Below is a small trained network, with its code and all its weights. Each question gives an input and a class and asks what happens when units are switched off, that is, made to give their printed mean instead of their output.

import numpy as np


def w(rows, s, z=0):
    codes = np.array(rows[::2]) - 128.0
    scale = np.full(codes.shape[1], s)
    scale[-1] = z or s
    return codes * scale


def f(y):
    return y / 2 * (1 + np.tanh(0.7978845608 * (y + 0.044715 * y**3)))


def log_softmax(a):
    a = a - a.max(-1, keepdims=True)
    return a - np.log(np.exp(a).sum(-1, keepdims=True))


def net(x, mask):
    res = np.array(x, float).reshape(1, 4) / 4 @ E
    y = f(res @ A[0][:, :-1].T + A[0][:, -1])
    res = res + np.where(mask, y, B[0][:, -1]) @ B[0][:, :-1]
    return log_softmax(res[-1] @ U[:, :-1].T + U[:, -1])


A, B = {}, {}
E = w([
[235,165,108,153,157,213,145,61,200,51,1],'x0',
[165,111,76,166,92,122,141,144,147,127,159],'x1',
[141,14,46,156,233,90,230,134,7,137,52],'x2',
[147,144,100,50,80,221,63,219,66,202,30],'x3',
],0.01)
A[0] = w([
[177,114,152,190,157,89,167,104,41,166,92,179],'N0',
[142,106,134,112,154,108,140,147,145,144,114,117],'N1',
[115,157,185,115,63,163,104,108,159,105,210,205],'N2',
[149,183,214,124,1,111,88,141,156,132,126,231],'N3',
[115,75,138,111,165,46,152,116,197,88,149,69],'N4',
[163,184,67,173,135,170,107,100,140,130,68,48],'N5',
[147,122,109,161,174,131,221,151,75,125,92,185],'N6',
[112,123,146,167,172,86,134,63,158,70,162,57],'N7',
[155,126,113,92,152,197,135,58,178,100,105,88],'N8',
[235,55,138,148,183,75,151,157,108,153,120,189],'N9',
[108,120,156,163,122,73,127,29,129,82,115,54],'N10',
[105,64,77,144,166,64,121,115,70,172,87,149],'N11',
[140,125,163,170,112,54,137,90,166,91,145,105],'N12',
[100,118,167,206,116,55,138,63,122,134,151,47],'N13',
[169,141,105,124,81,187,110,207,79,191,87,62],'N14',
[165,172,204,154,99,161,102,105,168,146,185,192],'N15',
[75,116,154,115,122,68,119,144,113,187,167,133],'N16',
[62,65,133,102,77,105,125,187,46,193,221,47],'N17',
[152,87,93,137,157,65,172,120,79,177,95,204],'N18',
[122,87,112,102,183,116,169,123,86,112,105,205],'N19',
[132,117,125,147,131,110,131,59,124,115,165,25],'N20',
[223,151,130,187,153,158,167,58,202,85,33,54],'N21',
[63,89,156,135,83,81,128,168,116,170,220,76],'N22',
[109,95,101,81,75,195,71,189,102,179,71,6],'N23',
],0.0086,0.0017)
B[0] = w([
[65,90,167,161,97,67,137,171,191,95,143,196],'N0',
[96,162,195,125,169,143,176,100,162,143,118,136],'N1',
[132,110,141,115,83,94,150,214,172,93,81,221],'N2',
[86,75,188,104,30,84,131,154,176,84,39,231],'N3',
[196,86,134,62,69,121,146,82,46,211,190,176],'N4',
[100,194,128,138,201,200,52,58,144,144,170,190],'N5',
[82,150,145,137,71,126,140,133,173,70,115,209],'N6',
[156,49,109,60,164,186,180,98,94,181,144,191],'N7',
[144,165,81,235,221,108,54,100,100,83,90,192],'N8',
[104,125,193,118,46,136,143,144,124,129,57,195],'N9',
[173,90,125,62,130,220,101,135,86,179,147,177],'N10',
[98,124,128,154,99,66,201,133,182,48,69,209],'N11',
[152,97,126,122,124,107,179,186,48,201,122,182],'N12',
[139,91,142,66,212,151,140,125,75,183,195,177],'N13',
[146,46,107,38,138,195,165,106,111,182,206,219],'N14',
[28,90,191,77,51,90,157,170,180,110,26,209],'N15',
[142,171,29,194,204,78,54,96,137,73,128,189],'N16',
[119,229,70,186,187,179,27,37,109,85,132,236],'N17',
[112,119,134,116,59,76,190,171,155,107,115,207],'N18',
[63,92,172,81,111,149,166,180,210,75,146,193],'N19',
[185,133,163,97,137,182,167,143,85,189,118,154],'N20',
[119,193,57,231,176,129,111,91,69,87,123,249],'N21',
[136,190,59,174,165,154,59,79,130,87,67,213],'N22',
[206,53,119,2,214,185,176,132,93,213,189,225],'N23',
],0.0062,0.016)
U = w([
[86,110,158,145,32,55,158,201,248,81,64,252],'0',
[139,237,63,214,173,110,55,83,123,95,103,72],'1',
[192,52,119,69,123,134,154,151,66,254,155,42],'2',
],0.011,0.0019)

Each question gives the input, the list of numbers given to net, and the class t.
The units are the neurons (one row each of A and B). Each row of codes is followed by its name. A weight is (code - 128) times the scale printed after its matrix; where a second scale follows, it is the last column's (A, B and U).
mask holds one flag per neuron, in row order. A switched-off neuron (its flag False) gives its mean, the last column of its row in B, instead of its output. The means were averaged over made-up inputs and are rounded, as every weight is.
A unit's drop is (log p(t) with every unit on - log p(t) with that unit switched off) / (log p(t) with every unit on - log p(t) with every unit switched off).
unit that matters most: the unit with the biggest drop
top k neurons: the k neurons with the biggest drops, biggest first
drop of u: that unit's drop, to one decimal
input [-8,3,6,-7], class 1: unit that matters most : N17
input [3,5,1,3], class 1: top 3 neurons : N7, N4, N12
input [6,-2,8,-7], class 0: top 2 neurons : N6, N0
input [-8,2,-7,1], class 1: top 3 neurons : N17, N22, N16
input [-8,-1,1,-6], class 1: top 2 neurons : N17, N22
input [-4,3,6,-7], class 2: top 2 neurons : N4, N13
input [0,2,6,-7], class 2: top 4 neurons : N4, N13, N7, N10
input [8,4,-6,1], class 1: top 3 neurons : N21, N8, N5
input [-3,2,0,-3], class 1: top 3 neurons : N23, N14, N22
input [-7,-3,-6,2], class 1: top 3 neurons : N17, N22, N16
input [-7,6,2,-5], class 1: drop of N17 : 0.1
input [7,5,8,-6], class 0: drop of N19 : 0.2
input [7,-5,7,4], class 0: drop of N22 : 0.3
